(in the rows, 128 means zero)
Each row of numbers belongs to one of the things below and depends on some of the facts about them. Some rows are named. Which thing is each other row?

Known rows:
puplol: [160  97 145  72  98  93 101 207 163 194 204 206 102  96  76 167 153  92
 137 163 202 146 103  83 143 147  94 118  81 179 225 111 129 117 171 164
 127 123 139 115 142 137 103 110]
skare: [111 123 144 135 121 122 124 115 132 127 110 119 123 130  93 119 118 118
 130 134 110 127 140 144 128 121 145 150 138 120 120 125 126 133 117 119
 134 116 137 133 152 130 132 123]
bekur: [114 122 132 151 106 117 136 126 142 141 143 124 135 144 114 114 117 131
 135 128 115 147 140 127 131 107 143 127 133 115 120 122 120 122 113 122
 129 130 136 143 120 121 134 141]
vobroskes: [123 105 174 152  90 149 140 136 135 135  94 155 117 153  97 111 123 116
  83 133 132 107 126 127 103 131 145 102 125 150 107 132 158 145 119 136
  98 140 107 117 166 104 120  98]
zoplan: [128 113 134 143 130 121 130 109 129 133 130 127 120 133 136 120 132 139
 121 132 105 132 142 133 123 114 111 137 130 118 111 122 135 131 129 111
 146 117 130 135 128 130 123 123]
bizu: [109 121 130 145  94 126 152 141 136 130 113 136 135 147 131 119 118 137
 109 139 131 122 131 111 106 128 156  97 126 118 116 138 123 120 124 133
 108 146 112 125 107 111 131 127]
dupodram: [141 147  94  85 141 134 113 144 111 106 119 138 139 127 143 156 137 117
 136 116 143 105 109 123 125 148 125 123 113 131 145 122 111 114 132 118
 130 132 127 128 126 139 110 146]
postok: [138 121 126 121 125 112 118 103 133 121 133 127 126 137 113 123 109 136
 144 126 115 141 144 143 126 107 130 133 133 137 111 106 112 125 130 125
 128 118 132 120 124 134 130 132]
kluga: [138 121 125 118 125 113 120 103 133 120 133 128 125 136 116 126 110 136
 144 125 116 139 142 145 127 106 131 134 132 134 112 108 108 125 130 126
 126 120 130 118 124 129 134 128]
skenolun: [174 109 115 146 144 164 121  94 106 144 142 135 156 168 152 110 126 118
 170  72 119  98 123 156 199 156  86 156 115 108 160 175 148 163 117 123
 178 115 125 135 124 107  71 153]
vuskom: [139 116 125 112 114 127 129 126 133 106 109 131 121 138 140 130 113 130
 125 134 122 124 130 125 113 120 145 103 120 131 110 117 110 127 141 135
 102 130 110  98 116 128 126 113]
sifir: [111 122 143 135 119 120 124 113 130 127 106 116 122 129  93 120 115 118
 129 133 111 129 141 142 126 117 145 150 137 120 120 127 125 132 116 118
 132 116 136 133 155 128 131 121]
mafator: [102 189 125 136 211 173 142 126 107 120 135  62 133  79 110 112 133 140
 145 115 133 175  96 130 145 136 135 155 190 173 112 143 162 124 102 177
 123 123 170 138 149 135 199 108]
boremi: [126 118 131 144 139 125 127 108 126 130 130 122 121 127 137 118 132 142
 124 131 106 137 139 128 124 114 112 137 137 123 111 121 138 131 127 118
 146 114 134 135 126 129 127 120]
drato: [140 115 127 115 112 130 127 126 134 109 110 138 121 143 135 124 116 130
 121 133 120 126 130 124 114 118 143 103 120 135 109 115 111 128 138 132
 102 134 112 101 120 128 125 109]
kluper: [112 127 122 142 115 126 112 139 149 137 135 117 128 145 123 111 117 123
 132 119 103 158 128 111 139  99 144 137 125 108 122 126 118 131 116 117
 124 125 144 147 125 133 125 145]
gripli: [116 157 114 148 165 156 137 150 126 147 169 103 143 123 120 119 136 135
 144 107 151 166 109 117 162 131 117 146 167 144 139 131 145 115 109 158
 131 126 161 149 118 121 169 143]
lubam: [101 133 109  98 126 139 113 150 128 104  66 114 117 126 120 129 118 114
 114 135  96 117 110  99 105 129 164 128 121 112 123 143 117 131 125 117
 116 120 129 135 144 145 114 115]
stedor: [124 139 136 131 134 132 114 136 122 134 134 128 130 127  98 140 140  98
 134 117 149 111 129 147 158 146 119 167 127 120 159 129 134 136 119 116
 140 120 139 146 161 126 127 149]
brumon: [130 121 117 107 113 111 149 117 126  97 101 124 127 125 148 139 113 142
 135 153 138 109 143 134 107 133 150 105 132 121 116 128  91 113 146 139
 102 132 101  84  92 120 145 111]

There are 3 kinds of fact about the things: ralim, doto, sugrapluk.
bovi ralim gropa; bovi ralim skatizo; brasti ralim drebrak; brikal ralim gutri; brogi ralim voskipek; broke ralim bekur
bugrul ralim kobak; dapusum ralim velo; dapusum ralim guge; delaflen ralim lovin; delaflen ralim dupodram; drazik ralim puplol
droku ralim voskipek; drulen ralim notal; dupodram ralim vuklis; dupodram ralim zogro; fegronem ralim fluzodri; fegronem ralim kigre
feko ralim teflimir; flodan ralim sagel; flodan ralim kiflavi; fluskil ralim sigra; fupam ralim brasti; fuvir ralim lovin
fuvir ralim skenolun; geka ralim boremi; geval ralim drostes; geval ralim grabru; gidel ralim klidrokul; gogrun ralim paflistu
gogrun ralim tragrodri; grabru ralim stirik; grezatrum ralim stedor; grigris ralim boremi; grigris ralim silis; gripli ralim klestik
gropa ralim briden; gropa ralim tuvan; guge ralim plezam; guge ralim matritrin; kiflavi ralim gropa; kigre ralim flafim
klesar ralim gripli; klidrokul ralim pafo; klidrokul ralim velo; mafator ralim tumek; matritrin ralim notal; matritrin ralim mafator
matritrin ralim skatizo; matritrin ralim gripli; mustuk ralim todre; notal ralim skatizo; notal ralim stirik; nubri ralim sifir
pafo ralim matritrin; plezam ralim staklun; pligral ralim gutri; pligral ralim matritrin; plufler ralim pafo; pluruk ralim fiklo
plutuk ralim todre; plutuk ralim vela; puplol ralim notal; rolor ralim kigre; sagel ralim zoplan; sigra ralim duris
sigra ralim megrar; silis ralim tumek; skanu ralim stoku; skatizo ralim rosar; skatizo ralim silis; skenolun ralim klidrokul
skubrar ralim leves; stedor ralim fluzodri; stubrak ralim puplol; teflimir ralim drebrak; tibres ralim geka; topam ralim bizu
topam ralim fuvir; tragrodri ralim gropa; trasko ralim puvem; trasko ralim nikol; trora ralim fluskil; trora ralim lovin
tusker ralim skanu; vogrok ralim grakletes; vogrok ralim nikol; voskipek ralim mafator; voskipek ralim teflimir; voskipek ralim klestik
zogro ralim vugram; betu doto klemim; bizu doto kavir; bizu doto soklak; bizu doto trafluk; brikal doto goflik
brogron doto neklas; brogron doto vobroskes; brogror doto plufler; brumon doto goflik; brumon doto trisum; brumon doto bupi
bupi doto grigris; delaflen doto paflistu; delaflen doto kluper; delaflen doto sugaskir; drato doto drefli; drato doto dromur
drefli doto delaflen; droku doto skare; drotek doto plufler; drotek doto vogrok; drotek doto brumon; drupar doto gropa
dupodram doto rolor; duzuk doto drefli; duzuk doto rustal; fegronem doto dromur; fegronem doto vobroskes; feken doto stibol
feken doto pluruk; fifis doto staklun; fiklo doto zugrugru; fiklo doto kedevom; flafim doto podu; flafim doto skopen
fuvir doto plufler; gasti doto drupar; goflik doto busto; grabru doto stoku; grabru doto rivik; grakletes doto vogrok
grakletes doto kedevom; grupel doto taki; kavir doto fiklo; ketin doto neklas; ketin doto klemim; ketin doto brumon
kitrusuk doto brogror; klemim doto rolor; klidrokul doto rugos; klosel doto stibol; kobak doto skubrar; kopa doto kedevom
lubam doto sugaskir; nikol doto paflistu; paflistu doto seflastem; plezam doto busto; pluruk doto teflimir; pluruk doto lubam
podu doto brogror; pokloros doto paflistu; puplol doto vobroskes; rivik doto delaflen; rivik doto puvem; rivik doto kluper
rodok doto vererik; rolor doto sugaskir; rugos doto staklun; rustal doto grigris; skatizo doto bizu; skeflis doto fuvir
skitrun doto vavim; skopen doto neklas; skopen doto gela; skopos doto teflimir; skubrar doto bupi; skubre doto dupodram
skubre doto forir; soklak doto skopos; stibol doto skubrar; stubrak doto notal; sugaskir doto zugrugru; sugaskir doto kluper
teflimir doto kluga; tibres doto plezam; tibres doto pokloros; tibres doto busto; tistebu doto kopa; topam doto fegronem
trafluk doto skopen; tragrodri doto delaflen; trisum doto rugos; trisum doto tusker; troluvon doto velo; trora doto skatizo
tusker doto fiklo; tusker doto stoku; tusker doto kedevom; vavim doto fiklo; vavim doto gropa; vela doto klemim
vela doto brogror; velo doto fegronem; vobroskes doto vavim; vogrok doto tragrodri; vuklis doto taki; vuskom doto nikol
bekur sugrapluk fifis; betu sugrapluk skopen; bizu sugrapluk relem; boremi sugrapluk motrom; bovi sugrapluk stubrak; brasti sugrapluk nubri
briden sugrapluk droku; brikal sugrapluk skopen; brogi sugrapluk pligral; brogron sugrapluk todre; brogror sugrapluk rustal; broke sugrapluk troluvon
brumon sugrapluk rustal; bupi sugrapluk notal; dapusum sugrapluk zafonum; delaflen sugrapluk ketin; drato sugrapluk bugrul; drebrak sugrapluk drazik
drefli sugrapluk nubri; drostes sugrapluk todre; drotek sugrapluk vukem; drulen sugrapluk rustal; dupodram sugrapluk gidel; duris sugrapluk stubrak
duzuk sugrapluk dromur; fegronem sugrapluk geval; feken sugrapluk taki; fiklo sugrapluk rustal; flafim sugrapluk troluvon; flodan sugrapluk papos
fluskil sugrapluk postok; forir sugrapluk vukem; fupam sugrapluk paflistu; fuvir sugrapluk nubri; gela sugrapluk fifis; goflik sugrapluk gidel
grabru sugrapluk rustal; grakletes sugrapluk bugrul; grezatrum sugrapluk stubrak; grigris sugrapluk nubri; gripli sugrapluk stubrak; gropa sugrapluk todre
grupel sugrapluk stubrak; guge sugrapluk zugrugru; gutri sugrapluk troluvon; kavir sugrapluk droku; kedevom sugrapluk vuskom; kiflavi sugrapluk zafonum
kigre sugrapluk tumek; kitrusuk sugrapluk motrom; klemim sugrapluk vukem; klesar sugrapluk skopen; klestik sugrapluk taki; klidrokul sugrapluk zafonum
klosel sugrapluk relem; kluga sugrapluk todre; kluper sugrapluk zugrugru; kopa sugrapluk skopen; leves sugrapluk bripligra; lovin sugrapluk gasti
lubam sugrapluk skubrar; mafator sugrapluk papos; matritrin sugrapluk seflastem; megrar sugrapluk postok; mustuk sugrapluk geval; neklas sugrapluk seflastem
nikol sugrapluk gasti; nura sugrapluk vuskom; pafo sugrapluk stulan; plezam sugrapluk fifis; plufler sugrapluk rodok; pluruk sugrapluk seflastem
plutuk sugrapluk troluvon; podu sugrapluk stubrak; pokloros sugrapluk zafonum; puplol sugrapluk klabes; puvem sugrapluk geval; rivik sugrapluk motrom
rolor sugrapluk fluzodri; rosar sugrapluk rodok; sagel sugrapluk taki; sifir sugrapluk drupar; sigra sugrapluk gogrun; silis sugrapluk droku
skanu sugrapluk rugos; skare sugrapluk droku; skatizo sugrapluk tumek; skeflis sugrapluk stulan; skenolun sugrapluk fifis; skitrun sugrapluk skopen
skopos sugrapluk rodok; soklak sugrapluk postok; staklun sugrapluk fakle; stedor sugrapluk stulan; stibol sugrapluk gidel; stoku sugrapluk todre
sugaskir sugrapluk dromur; teflimir sugrapluk taki; tibres sugrapluk klabes; tistebu sugrapluk droku; topam sugrapluk fifis; trafluk sugrapluk taki
trasko sugrapluk stulan; trisum sugrapluk drupar; trora sugrapluk vugram; tusker sugrapluk droku; tuvan sugrapluk skopen; vavim sugrapluk stulan
vela sugrapluk zafonum; velo sugrapluk motrom; vererik sugrapluk geval; vobroskes sugrapluk vukem; vogrok sugrapluk zugrugru; vuklis sugrapluk zafonum
zogro sugrapluk nubri; zoplan sugrapluk feko

Which thing is each row?
No name comes twice in this set of rows, the named rows included.
[123 136 108 103 133 181  71 195 141 109  89 122 113 138 143 128 136  78
 115 110 109 123  87  89 163 136 142 146  97  90 165 151 122 165 141 120
 100 123 132 130 160 152  92 128]	delaflen
[112 170 143 120 147 125 145 173 142 158 179 118 132  59 121 128 145 130
 138 148 164 171  89  93 121 143 140  97 122 167 163 158 145 122 136 180
 118 159 153 132 117 141 154 117]	skatizo
[136 154 122 115 160 124 126 114 126 118 160 103 134 101 134 136 125 135
 158 124 146 148 130 149 148 130 120 146 143 141 137 125 117 129 137 148
 125 128 140 115 112 134 162 135]	grigris
[ 96 159 136 140 170 148 142 104 121 112 109  75 125  99 102 107 116 139
 132 128 104 163 124 137 117 116 151 143 174 155  88 135 140 128 106 154
 122 120 154 132 144 132 177 101]	tumek
[147 120 141  58 131  68  88 186 168 205 233 175 101  57  58 160 139 104
 178 170 186 187 104  95 156 126  89 150  92 185 232 115 123 116 167 173
 156 109 174 130 142 163 121 121]	notal
[147 128 128  99 131 104 103 142 138 152 176 149 122 116 101 149 130 111
 156 127 157 139 127 132 153 129 101 152 117 144 170 107 120 124 143 132
 142 120 142 128 135 139 124 144]	drazik
[149 116 138 147 128 152 135 142 120 135 129 150 129 137 157 127 152 123
 106 124 144 106 118 119 136 150 104 112 116 129 138 134 152 137 138 129
 130 138 109 121 131 118 107 115]	topam
[130  96 137 123 119  97 116 135 144 163 153 149 105 114 111 130 136 129
 127 156 122 146 136 110 126 114 102 141 117 128 147 113 131 123 144 124
 153 108 138 136 131 138 115 113]	stirik
[139 122 120 132 135 143 132 142 115 129 124 141 133 130 160 138 153 125
 110 127 146  99 120 117 134 155 105 122 119 118 145 140 144 130 137 124
 134 131 111 127 125 121 107 130]	trora
[165 127 117 118 139 143 113 100 118 128 149 130 149 149 131 121 111 120
 175  83 128 119 130 163 178 135 108 150 120 133 148 144 124 144 122 132
 146 122 131 117 125 120 102 153]	gidel
[146 138 121 144 141 143 147 111 118 147 165 128 167 140 110 109 134 126
 175  93 122 135 113 137 159 134 133 121 126 136 144 143 131 117  92 135
 175 135 158 147 135 122 107 150]	plufler
[137 152 125 114 172 145 133 161 144 195 216 112 140  78  92 103 125 129
 201 114 154 204  78  97 191 135 117 139 140 184 195 178 154 132 120 213
 158 121 187 137 116 133 143 118]	matritrin
[140  99 158 150  95 162 144 121 130 122  87 141 129 160 110 101 113 111
 117 125 114 101 129 136 130 137 155 106 122 128 115 151 136 149 118 138
 112 133 106 100 154 104 105  96]	velo

The same things again, as new rows of numbers:
Some things and their rows:
tistebu: [ 93 132 189 142 161 121 125  84 138  96 154 139 149  90 143 147 135 107
 122 110  97  76 112  94 101  92 145 145]
zogro: [108 168 149 144 152 138 130  77 151  99 110 137 148 111 134 157 139  83
 148 116 108  63 101  98 129  87 139 143]
matritrin: [113 168 177 130 115  97 136 124 132  77 140 135 148 131 150 109 171  98
  74 108 124  78 131  82  94  93 150 143]
teflimir: [165 181 136 136 130  71 129  58  95  79 174 186 205 111 110 151 156 117
  94  99 102  55 125  82  88 114 123 145]
duzuk: [110 152 173 157 162 114 123  90 143 128 143 146 162  95 134 130 126  76
 109 125  99  89 100  64  98  88 130 123]
tuvan: [168 128 182 192 164 108 127  76 150 115 123 123 126 115 134 143 148 107
 140 108 134  95 133 106  90  37 129 135]
skitrun: [104 123 188 108 171 131 124  83 135 102 168 138 154  97 138 115 126 113
 113 106  78  96 124  71  82  80 154 140]
taki: [135 147 146 142 152 109 131  82 143  98 124 136 130 116 125 132 147 112
 125 107 101  74 116  90 104 107 130 140]
klabes: [129 148 168 151 136 119 124  74 129  99 111 135 130  98 147 167 158 114
 119  98  97  49 119  88 106 102 123 147]
bugrul: [128 145 151 127 158 120 137  84 146 109 118 140 135  93 130 120 133  93
 109 107 103  75 121  73  84  92 134 144]
zafonum: [121 154 130 135 156 106 138  86 155 103 128 147 155 113 131 119 131  87
 119 119 102  82 103  81  94  79 132 135]
pluruk: [110 144 165 169 159 116 132  89 155  89 137 160 179  64 139 135 128  56
 125 119 110  70  94  95 106 115 147 151]
fluskil: [113 188 131 136 169 125 131  75 155 111 120 137 154 144 133 130 138  90
 127 117 104  98 113  79 109  88 144 147]
grabru: [ 72 119 207 155 144 128 135 124 149  67 158 152 149 100 176 139 151  80
 117  98 115  53 109 105 108 112 153 134]
bekur: [140 147 117 108 170 112 136  74 138 110 141 154 151 144 132 123 136 112
 121 102  89  74 117  69  82  87 126 127]
podu: [ 86 152 150 152 160 122 133  70 145 116 139 170 159  92 108 134 130 116
 145 113 120  45 120  91 112  78 144 128]
brumon: [103 145 188 171 148 130 111  72 139 129 125 149 148  83 124 153 145 112
 120 117 111  48 119  81 115  93 125 123]
skanu: [109 132 134 132 143 130 132  80 152 107 117 150 152  95 131 147 136  80
 141 105 105  43  99 105 107  83 131 137]
trafluk: [ 94 140 167 169 155 110 122  67 159 103 135 136 168  86 112 120 128  98
 124 126 102  75 101  84 114  86 152 143]
vogrok: [ 83 112 186 132 154 131 129  92 134  88 143 163 136  49 132 150 130  93
 154 107 107  38 115 123  94 120 132 136]

Name these rows:
No name comes twice in this set of rows, the named rows included.
[135 101 238 179 174 122 106  70 163 108 147 115 120  79 114 122 141 107
 156 104 128 106 126 134  88  43 151 139]	gropa
[108 209 147 153 159 140 125  71 155  88 124 137 170 177 139 169 163  99
 139 102 107  89 105  82 144  79 140 136]	lovin
[102 142 189 169 132 121 135 103 142  68 166 160 185 106 151 112 162  90
  97  90 127  60 112  99 114 106 163 135]	skatizo
[130 144 209 185 125 100 135 112 167 101 101 117 117  80 145 116 144  75
 122 119 147  77 127 111  97  55 144 153]	bovi
[144 129 185 149 180 113 122  78 132 109 154 159 128 117 136 152 144 116
 163 108 130  78 134 116  71  68 110 111]	paflistu
[ 94 189 156 157 171 133 128  69 145  78 161 150 193 125 140 130 148  94
 110 105 108 104 116  58 119 106 167 148]	bizu

Now the same things, written a new way:
Named rows:
neklas: [133 118 154 114 127 145 111 140 126 138  94 129 128 113 121 144 119 125
 110 138 142 114 134 108 155 137]
vogrok: [148 101 140  93 162 159 111 140 127 124 114 153 149 136 101 134 115 139
 126 131 153 127 123 101 134 138]
trisum: [144 106 151 100 149 142 107 137 128 133 109 139 111 120 137 136 124 121
 120 124 127 110 138  96 154 127]
vela: [124 105 145 120 148 125 108 131 127 115 104 131 130 100 114 132 116 118
 126 129 134 119 148 103 153 135]
grabru: [154  95 152  86 148 153 112 138 129 120 106 147 161 148  96 126 129 136
 126 119 147 145 115 104 125 139]
megrar: [136 116 154 109 127 152 110 142 128 139  97 131 116 117 121 139 122 128
 110 139 146 111 139 108 160 135]
sifir: [135 120 154 111 126 150 110 143 128 136  95 132 124 117 120 137 120 127
 110 138 143 112 137 107 159 135]
velo: [112 121 153 109 156 143 117 131 117 140  83 133 148 105 145 169 129 128
 119 112 136 114 133 105 145 142]
matritrin: [199 147 149 112 151 158 116 148 135 147 104 125 209 137  77 126  97 118
 112 113 158 138 108  90 126 148]
rustal: [147 108 149  99 146 132 113 145 126 142 106 135 104 135 141 133 139 131
 127 136 132 105 147  93 140 137]
kopa: [146 118 149 104 147 157 101 129 133 129 125 147 128 132 140 132 122 130
 115 117 121 114 133  98 172 118]
grigris: [174  93 149 102 141 154 114 143 130 136 100 143 125 156  94 127 115 149
 118 154 144 107 111 103 129 153]
feko: [144 108 143  99 136 151 112 147 125 130 100 138 155 132  78 149 119 138
 112 151 154 123  98 101 139 134]
plezam: [171  79 151  80 173 166 108 140 123 140  88 147 103  89  77 145  91  94
 108 118 154 130 106  95 132 127]
skubre: [135 111 149 112 141 145 110 137 125 127  97 136 112 111 128 145 126 122
 120 126 131 119 141  99 152 132]
kluper: [134 124 149 114 120 169 111 152 128 131  90 140 123 117 121 133 124 131
 113 129 143 119 140 105 163 137]
teflimir: [120 106 132  86 142 124 112 148 118 112  95 138 158 127  86 164 148 134
 125 149 136 129  77  84 128 123]
busto: [145  97 160  93 133 152 107 147 128 141  77 132  90  85 109 129 108 102
 102 130 139 112 123 106 160 130]
grakletes: [136 118 149 104 145 152 105 134 131 128 116 143 126 124 138 132 124 129
 117 122 130 115 138 101 165 125]
stulan: [137 119 154 113 127 150 111 143 128 139  96 131 122 114 122 137 121 127
 111 136 141 111 136 106 159 136]

Rows to name:
No name comes twice in this set of rows, the named rows included.
[113 110 141 119 155 116 106 131 129 111 118 130 145  95 115 119 107 120
 128 133 144 118 151 107 158 137]	podu
[130 114 154 105 169 159 122 116 110 132 107 141 123 137 118 190 122 137
 120 132 176 143 113 110 112 143]	fegronem
[126 111 148 109 147 138 109 138 127 127 106 136 122 108 129 134 120 123
 123 127 138 116 142 103 155 135]	skeflis
[158  92 143 103 155 157 113 135 122 127  95 148 134 139  94 153 124 132
 127 132 142 129 123  95 120 138]	pluruk
[152 110 139 102 158 152 112 139 123 125 110 144 129 133  94 149 113 131
 120 142 154 127 106  94 132 136]	droku
[140  81 139  94 177 159 110 138 124 149  63 150 247 118  81 157 120 146
 116 102 134  93 123  96 133 142]	klidrokul
[124 136 157 111 152 157 108 118 124 132 117 141 136 131 156 169 126 135
 113 109 127 124 124 105 162 123]	vavim
[135  80 146  97 150 166 109 140 126 146  63 146 230 125  71 151 122 154
 109 123 143  95 117 109 137 145]	skenolun
[158 114 143 106 140 160 112 144 126 133 103 138 140 133  82 147 111 136
 111 152 160 123 101  98 137 137]	brogi
[118  73 137 100 171 133 106 127 129 114 107 149 201 117  74 119 112 145
 129 138 159 113 131 115 140 145]	fuvir

